Each row is followed by one of two labels, saying whether the row has a hidden trait. Each part has a new trait and two new labels.
[-67  12 -42  33  20   2  32 -16  31  71  -4  15   1  18   4  12 -11  -2
   0  25   6 -36] : Z520
[-70  16   2  29  68  25 -33 -15  64  41  23  22 -12  36   1 -20 -28   3
 -16  23   4   6] : Z520
[-33   2  -4   3  11  11   6   0   7  12  13  11 -20   2   6   0  -4   4
 -14  14   8  -4] : Z649
[-36   8  -4  15  30   0 -12  -8  28  24   9  11  -3  18  -1  -6 -12   1
  -5  11   3  -3] : Z649
[-32   3  33  -8  45  -7 -28   6  17  -5  37  18 -37   7   7 -22 -13  10
 -30  17  11  23] : Z649
[-29   4 -26  14  -2  24  23  -6   0  35  -1   7  -4   5   4   9  -2   1
   0  13   5 -21] : Z649
[-33   4  10   1  31   1  -6   2  18   4  23  15 -24   8   5 -11 -11   6
 -21  18   9   9] : Z649
[-69  20  17  32 100  35 -65 -16  90  27  27  23  -4  48  -4 -33 -33   1
 -10  15  -1  30] : Z520
[-43   7  23   5  57  19 -34   0  41   3  30  22 -25  20   5 -22 -19   8
 -25  17   7  23] : Z649
[-64   6  -8  13  29  44  15  -5  21  33  24  20 -36  10   9  -2 -15   7
 -22  31  14 -10] : Z520
[-39   5   5   7  31  22 -11  -3  25  18  18  15 -19  14   3 -10 -12   5
 -16  16   6   5] : Z649
[-10  -4 -33   4 -34 -19  47  -2 -22  30 -11  -2   1 -10   4  22   6  -1
   6   9   4 -32] : Z649
[-55   3 -12   4  20   6  21  -1   8  38  19  18 -30   5  11   2  -7   9
 -22  28  13 -15] : Z520
[-57  16 -18  39  57   1 -17 -20  60  56   6  16  10  37  -3  -6 -23  -3
   3  16  -2  -9] : Z520
[-68  13 -22  29  48   5   1 -16  46  60  11  23  -6  29   3  -4 -20   1
  -8  24   6 -10] : Z520
[-36  18 -13  45  66  19 -41 -23  78  42   0  10  25  42  -8 -14 -24  -7
   9   7  -9   3] : Z520
[-60   7 -35  26  23 -19  29 -11  24  59   9  17  -8  16   6   7 -11   0
  -9  26   8 -26] : Z520
[-73   9   5  10  52  26 -13  -3  36  32  33  26 -35  21   9 -12 -18   9
 -31  28  14   4] : Z520
[-52   1  -1  -3   9   7  18   6  -3  19  24  16 -36   1  11   0  -4  10
 -27  23  16  -7] : Z520
[-53   0  -6   4  12  -4  21   2   6  29  20  17 -33   2  10   1  -7   8
 -22  27  16 -10] : Z520
[-41   8  15  13  48  12 -28  -3  38  12  24  14 -17  20   2 -16 -16   4
 -18  16   5  14] : Z649
[-23  -2   1  -5  -6   8  13   4  -9   7   8   6 -16  -5   5   3   3   4
 -10   8   6  -6] : Z649
[-32   3  20  -5  15  21 -15   6   8  -5  25  14 -34   4   7 -12  -6   8
 -22  15  11  13] : Z649
[-13  -1  12 -10   4  11  -3   6  -4  -8  16   7 -24  -4   6  -6  -2   6
 -17   9   8  10] : Z649

New part:
[  6  -7  12   3  -2  -9   4   1 -23   4  -7  10   4  -7  -6  -3   6  -5
   7  -5  67 -17   1  -4  -4  -8  -2   2   9  11 -12   0  -5   5   2  -3] : T
[ 22  10   8  -6  29   3   0  -2  -1  -1 -11   9   6  -3   4  -5  10  -9
   2 -14  62 -32   5  -1  -8  -7 -14 -12   7  21 -27  -5  -9  14  13  16] : F
[  2  10  -1 -13  10  33  -3   3 -17   0  -6   3  -1  -2  -7  -3   9  -9
  -3   2  31 -10  24   0   8  -6   1 -12   0  -4 -19   1  -8   4   3  14] : T
[ 14   9   9  -2  27  12   8  -2 -21  -7  -9  12   6   0   0  15   6  -9
   1  -9  50 -40   8  -4  -3  -7 -13 -14   5  19 -29  -4 -12  10   7  17] : F
[ -1  -2  12   6  18 -13  16   5  44  -8  -7  -9  30 -14   2 -53 -34   1
  -8   7 -57  39  -1  -2  13  10  -6  -8  -1  -4  43 -14  -9  21  10  10] : F
[ 21   9   7   0  24  -3  -1  -2   1  -2 -10   4  13  -4   8  22   9 -10
   2 -11  68 -28  15  -1  -7  -8 -13  -8   5  20 -17  -6  -8  17  12  11] : F
[  1 -12  21   6   4  -2   2  -5  28  -6  -1  22   0 -13   6  17 -27  13
   8  13  35   8 -12  -7  -2  -2   6  11  18  -2  52  -1  -9  15   0 -12] : F
[  2   4  14  -8  14  23   0   0  33  -6  -2   7   5  -5  -5  -4 -14   3
  -2  11 -11   9   9  -4   8   1   1  -5   6 -10  22  -4  -8  12   3   9] : F
[  3   5   8  -7  15   0  -6  -1  17  -3  -3   4   5  -3 -12  -5 -12   0
  -2   6   8   5  10  -2   2   2  -4  -7   1  -7   6  -1  -8   8   3  10] : F
[ 12   8   6  -6  28  18  -4  -4  -3  -4  -9   3   8  -1   4  -2  16  -2
  -1  -8  49   4  16  -1  -5 -11  -9 -11  -2  16 -20  -6 -15  20  13   9] : T
[ -1   0  13  -2  22   3  12   5  45  -7  -6  -7  28 -11   5 -53 -27   1
 -17   8 -69  37   5  -3  13   8  -4  -9  -2  -7  28 -15 -10  23   9  11] : F
[ 20  19   3 -11  34  11  16  -7 -16  -6  -3   4   6   8   7  27  10 -11
  -6 -21   3 -42  -3  -8  -4   0 -22 -25   0  25 -42  -7  -7  13   7  28] : F
[  4   9   7  -5  36  18   9   5  60  -9  -7 -11  27  -7   5 -83 -21  -4
 -14  12 -65  37  15   1  18  11 -10 -18  -8  -7  25 -15  -8  25  13  21] : F
[ 13  17   6  -2  33  21  19  -7 -25  -5  -1  10   2  10   1  41  10 -10
  -6 -15  -8 -43  -8 -12   4  -4 -13 -25   2  21 -44  -4  -8   3   4  23] : F
[ -1  -7   5   3  -9  -4   3   1 -11   1  -2   5  -8  -4   3   3   1   0
   5  -1  17  -1  -2  -3  -1  -3   1   3   5   3  -2  -1  -2   2   0   0] : T
[  9   3  10  -2  17   7  -1   2   4   2  -9  10   4  -8   4  -2   5  -7
   2  -5  78 -25  12  -2  -3 -11  -6  -5   7  11 -18   0  -4  14   5   6] : T
[ -8  -6   5  -8  15  39   3   6  64  -8  -6 -10  34 -13   0 -64 -13  -5
 -13  16 -90  42  41  -8  21  12 -11  -5  -5 -23  33  -3 -17  17   2   6] : T

Part 3:
[ 14   9  10 -25   3  -9   9  -3  -1 -51  -8   4 -11 -15 -26   3] : (88)
[-13 -17  21 -14   7   7   2  -5   4  24  23 -26   9   8 -14  -2] : (86)
[ -3 -27  22  10  -3   9   6 -14   4 -34   2  43 -31 -14 -82  26] : (86)
[  9   2   1 -19   3  -7   4  -2  -3 -14   7 -24   4   4  -7   5] : (86)
[  6  18   1 -22   4   0   9  -3   5 -30  -4   1  -3  -6 -25  -3] : (88)
[ 13  -7  15 -16   1  -9  12  -7  -6 -29   4 -13  -5  -5 -21  17] : (88)
[ 15  -7  15 -14   0 -13   7  -5 -11 -26   1 -12  -4  -7  -3  11] : (86)
[ -7 -20  24  -4   5   2   2  -4  -3   9  16 -11   2   4  -4   7] : (86)
[ 14  -5  -8 -17   0   8   7   3  10 -35  17 -39  12  13 -11  -8] : (88)
[ -2 -39  22   2   4  -2  21  -6 -10  59  51 -41   3  21  -5  38] : (88)
[ 1 -3  6 -4  1 -3  5 -4 -2 -7  5 -8 -2 -2 -5  9] : (88)
[  3 -22  18  -3   2  -3  18  -5  -8  26  25 -19  -1   2 -11  27] : (88)
[  1  14  -4  -4   1   2  -5   2   4 -21 -17  17  -2 -11   2 -10] : (88)
[ 29 -10  -7 -21  -3   6   4   4  11 -64  25 -55  11  14   1  -6] : (88)
[ 11   4   0  -9  -2  -4  14  -5  -5 -32  -4   4  -8  -8 -22  16] : (86)
[  4  21  -4 -28   6  -7   7   0  -1  -2   8 -28   9   9 -10   4] : (86)
[ -3 -16   7   3   0   9   3  -9   5 -14   3  23 -15  -7 -55  15] : (86)
[ 16  -2  12 -18   2 -21   7   0 -13 -31   0 -21  -3  -7   5  13] : (86)
[  4   6   5  -5  -1  -2   0   0   1 -29  -9   7  -8  -8  -4  -6] : (88)
[ 18  -1  18 -27   0 -13  22  -9  -9 -44   2 -10 -15 -10 -40  27] : (86)
[ 10  23 -17 -28   7 -17  -4   7  -6   5  -2 -55  27  15  49 -13] : (86)
[  7  -9  14 -11   0  -8   8  -4  -5 -30   0 -12  -9  -8 -18  15] : (86)
[  0 -19  16  -1   0   7  11 -14   5 -32   9  24 -27  -7 -76  23] : (86)
[ 24 -14  30 -12  -2 -23  19  -9 -19 -62  -9   4 -23 -23 -19  36] : (86)
[ 18  -5  -9 -15  -2   7   5   0   6 -37  20 -39   8  12  -7  -5] : (88)
[  6 -19  14   2  -2   0   4 -10  -2 -29   1  12 -17 -13 -34  19] : (86)
[ 16  18   8 -28   1 -10   8  -5   0 -69 -20   8 -14 -21 -29  -1] : (88)
[  1   6  -2 -13   1   1  11  -5  -2 -12   4  -8   2   1 -24   5] : (86)
[ 13   0   7 -16   2 -11   2  -3  -5 -22   5 -17  -2  -3  -4   6] : (86)
[ -3   4  -1  -8   4   3   9  -1   2  17  14 -12   1   5 -13   7] : (88)
[ -8  -1   3  -6   7  11   0  -2   5  22  16 -13   9  10 -11  -7] : (86)
[ 16   2   6 -24   4 -16   6   0  -9 -21   5 -26   4  -4  14   5] : (86)
[ 13 -11  10 -12   1  -7  10  -2  -2 -30  10 -19  -3  -4 -16  13] : (88)
[  7  23 -22  -7  -1   1   7  -4   4 -15  -8   2  -1   2 -24   4] : (86)
[  4   9   3 -17   2  -2   8  -2   0 -26  -2  -1  -6  -5 -22  -2] : (88)
[ 33 -17  -4 -26  -6   5   7   5  10 -73  26 -59   9  14  -4  -3] : (88)
[  8   2   7 -18   3  -7  11  -7   0 -10   9  -7  -3   1 -29  10] : (86)
[ 1 -5  9 -5  3  1  9  0 -2  9 10 -9  3  3 -5 11] : (88)
[  7   2   9 -11   1  -6  12  -5  -3 -22   0  -4  -6  -8 -20  10] : (86)
[  1   4  -3 -18   6   2   6  -4   4  -6  11 -18   2   7 -38   4] : (86)
[ 10  -8  19 -14   0 -12  14  -6 -10 -29   3  -9  -9  -5 -26  15] : (86)
[  8  -7  13 -15   5  -7  16  -7  -4  -6  13 -13  -4  -1 -26  19] : (88)
